Here is a tiny trained network, its code and every weight. The questions are about switching its units off for an input and a target symbol, where a switched-off unit gives its printed mean instead of its output.

import numpy as np


def w(rows, s, z=0):
    codes = np.array(rows[::2]) - 128.0
    scale = np.full(codes.shape[1], s)
    scale[-1] = z or s
    return codes * scale


def f(y):
    return np.maximum(y, 0)


def softmax(a):
    e = np.exp(a - a.max(-1, keepdims=True))
    return e / e.sum(-1, keepdims=True)


def log_softmax(a):
    a = a - a.max(-1, keepdims=True)
    return a - np.log(np.exp(a).sum(-1, keepdims=True))


def net(x, mask):
    ids = ['αβγδεζηθλμξστψω'.index(c) for c in x.split()]
    T = len(ids)
    res = E[ids] + P[:T]
    u = 0
    for l in range(3):
        q, k, v = (res @ M[l].T for M in (Q, K, V))
        z = softmax(np.where(np.tri(T) > 0, q @ k.T / 2**0.5, -1e9)) @ v
        res = res + np.where(mask[u], z, O[l][:, -1]) @ O[l][:, :-1]
        u += 1
        y = f(res @ A[l][:, :-1].T + A[l][:, -1])
        res = res + np.where(mask[u : u + 4], y, B[l][:, -1]) @ B[l][:, :-1]
        u += 4
    return log_softmax(res[-1] @ U[:, :-1].T + U[:, -1])


Q, K, V, O, A, B = {}, {}, {}, {}, {}, {}
E = w([
[59,232,62,138],'α',
[189,110,119,205],'β',
[150,96,128,119],'γ',
[109,101,106,48],'δ',
[167,163,147,133],'ε',
[123,250,144,40],'ζ',
[88,64,138,165],'η',
[110,212,148,147],'θ',
[92,117,80,194],'λ',
[178,159,111,193],'μ',
[121,154,72,98],'ξ',
[57,183,160,165],'σ',
[119,108,159,165],'τ',
[151,78,58,141],'ψ',
[116,129,190,51],'ω',
],0.021)
P = w([
[95,194,138,144],'0',
[85,190,137,146],'1',
[114,193,152,129],'2',
[125,179,168,150],'3',
[154,193,174,148],'4',
[174,205,173,125],'5',
[179,192,182,147],'6',
[201,214,187,137],'7',
[220,225,191,132],'8',
[224,231,178,105],'9',
[232,222,179,119],'10',
[253,247,178,97],'11',
],0.0025)
Q[0] = w([
[150,167,103,152],'0.h0',
[232,254,122,233],'0.h0',
],0.0099)
K[0] = w([
[143,252,92,118],'0.h0',
[120,150,73,161],'0.h0',
],0.013)
V[0] = w([
[152,183,8,111],'0.h0',
[252,25,191,141],'0.h0',
],0.0027)
O[0] = w([
[77,220,72,174,225],'0.h0',
[2,53,129,91,3],'0.h0',
],0.0098,0.0029)
A[0] = w([
[135,67,89,150,69],'0.n0',
[5,108,162,179,155],'0.n1',
[24,151,164,119,218],'0.n2',
[114,172,78,198,254],'0.n3',
],0.012,0.0021)
B[0] = w([
[136,104,54,184,140],'0.n0',
[84,156,178,163,143],'0.n1',
[231,221,131,37,149],'0.n2',
[135,171,1,129,246],'0.n3',
],0.009,0.013)
Q[1] = w([
[101,170,188,162],'1.h0',
[231,2,200,176],'1.h0',
],0.0076)
K[1] = w([
[240,2,145,136],'1.h0',
[25,119,144,120],'1.h0',
],0.0068)
V[1] = w([
[3,63,49,5],'1.h0',
[145,10,23,89],'1.h0',
],0.0034)
O[1] = w([
[120,180,143,1,4],'1.h0',
[199,71,53,224,105],'1.h0',
],0.0053,0.0031)
A[1] = w([
[2,105,86,49,116],'1.n0',
[95,147,138,55,75],'1.n1',
[153,73,131,190,98],'1.n2',
[171,149,145,117,2],'1.n3',
],0.0098,0.0027)
B[1] = w([
[244,170,121,147,229],'1.n0',
[28,177,125,162,230],'1.n1',
[199,123,151,19,248],'1.n2',
[188,107,163,121,214],'1.n3',
],0.011,0.0019)
Q[2] = w([
[100,83,127,106],'2.h0',
[139,41,255,165],'2.h0',
],0.0075)
K[2] = w([
[2,85,160,129],'2.h0',
[180,71,190,63],'2.h0',
],0.0067)
V[2] = w([
[94,70,254,159],'2.h0',
[133,174,61,18],'2.h0',
],0.0061)
O[2] = w([
[217,116,54,148,1],'2.h0',
[210,5,252,45,190],'2.h0',
],0.0034,0.029)
A[2] = w([
[117,145,255,148,3],'2.n0',
[98,45,177,114,143],'2.n1',
[64,162,144,138,198],'2.n2',
[115,119,229,65,148],'2.n3',
],0.013,0.0051)
B[2] = w([
[135,151,60,255,205],'2.n0',
[217,66,167,87,157],'2.n1',
[145,67,239,161,225],'2.n2',
[67,91,77,105,254],'2.n3',
],0.0091,0.007)
U = w([
[125,121,155,116,84],'α',
[254,123,138,137,91],'β',
[178,78,185,57,174],'γ',
[38,125,154,6,186],'δ',
[137,128,165,129,181],'ε',
[52,165,165,106,163],'ζ',
[143,79,175,153,184],'η',
[221,169,244,62,112],'θ',
[27,140,49,182,2],'λ',
[124,161,50,181,73],'μ',
[107,200,64,48,157],'ξ',
[140,164,199,164,63],'σ',
[112,104,151,193,167],'τ',
[100,76,32,102,165],'ψ',
[16,98,79,128,99],'ω',
],0.01,0.0048)

Each question gives the input, a string of symbols that net reads in full, and the target symbol t.
The units are the heads (2 rows each of Q, K, V and O) and the neurons (one row each of A and B). Each row of codes is followed by its name. A weight is (code - 128) times the scale printed after its matrix; where a second scale follows, it is the last column's (O, A, B and U).
mask holds one flag per unit, layer by layer, with each layer's heads first. A switched-off unit (its flag False) gives its mean, the last column of its rows in O or B, instead of its output. The means were averaged over made-up inputs and are rounded, as every weight is.
A unit's drop is (log p(t) with every unit on - log p(t) with that unit switched off) / (log p(t) with every unit on - log p(t) with every unit switched off).
The circuit of an input: a set's keep is (log p(t) with only the set's units on - log p(t) with every unit switched off) / (log p(t) with every unit on - log p(t) with every unit switched off). Starting from the 12 units with the biggest drops (on a tie, the unit counted first), units are removed one at a time, each time the one whose removal leaves the highest keep (on an exact tie, the one counted first), for as long as the keep stays at least 0.8.
circuit, biggest first: the units of the circuit, biggest drop first
most important unit: the unit with the biggest drop
top k neurons: the k neurons with the biggest drops, biggest first
k most important neurons of layer l: the k neurons of layer l with the biggest drops, biggest first
drop of u: that unit's drop, to one decimal
input ψ ξ β ξ τ ξ η α ξ ζ, target λ: most important unit	2.n0
input ε μ α ψ, target γ: circuit, biggest first	[2.h0 0.n3 2.n1 0.n2]
input ξ ψ ξ η ξ δ γ, target γ: circuit, biggest first	[2.n1 0.n3 0.h0]
input λ ξ ζ δ ξ μ β ξ γ ξ δ σ, target σ: circuit, biggest first	[0.n1 2.n2]
input η ζ γ δ ξ ξ ξ β μ, target μ: circuit, biggest first	[0.n3 2.h0]
input μ μ τ, target τ: circuit, biggest first	[0.n3 2.n0 0.h0]
input ξ μ τ, target τ: circuit, biggest first	[2.n0 0.n3 0.h0]
input μ α ψ ψ δ ξ θ μ ψ γ ξ, target δ: top 3 neurons	[0.n3 2.n3 2.n0]
input γ ξ ξ ω, target ω: circuit, biggest first	[2.n3 2.n0 0.n3]
input δ ξ ψ θ μ ψ μ β ψ σ, target σ: circuit, biggest first	[0.n1 2.n2 2.n0 0.n2]
input ξ ψ ξ δ σ θ, target θ: circuit, biggest first	[0.n2 2.n3 2.n0 0.n3]
input β ξ ω ξ θ ξ μ β α ξ ξ, target δ: 2 most important neurons of layer 2	[2.n0 2.n3]
input ε τ α ζ θ ξ ζ τ ε, target μ: drop of 0.h0	0.5
input θ ξ μ ξ ξ μ ξ ξ α σ ζ, target λ: most important neuron of layer 2	[2.n0]
input β β α σ γ τ ξ β, target θ: drop of 0.n3	0.1
input ξ ξ ω ξ ζ, target ζ: drop of 2.n2	0.6
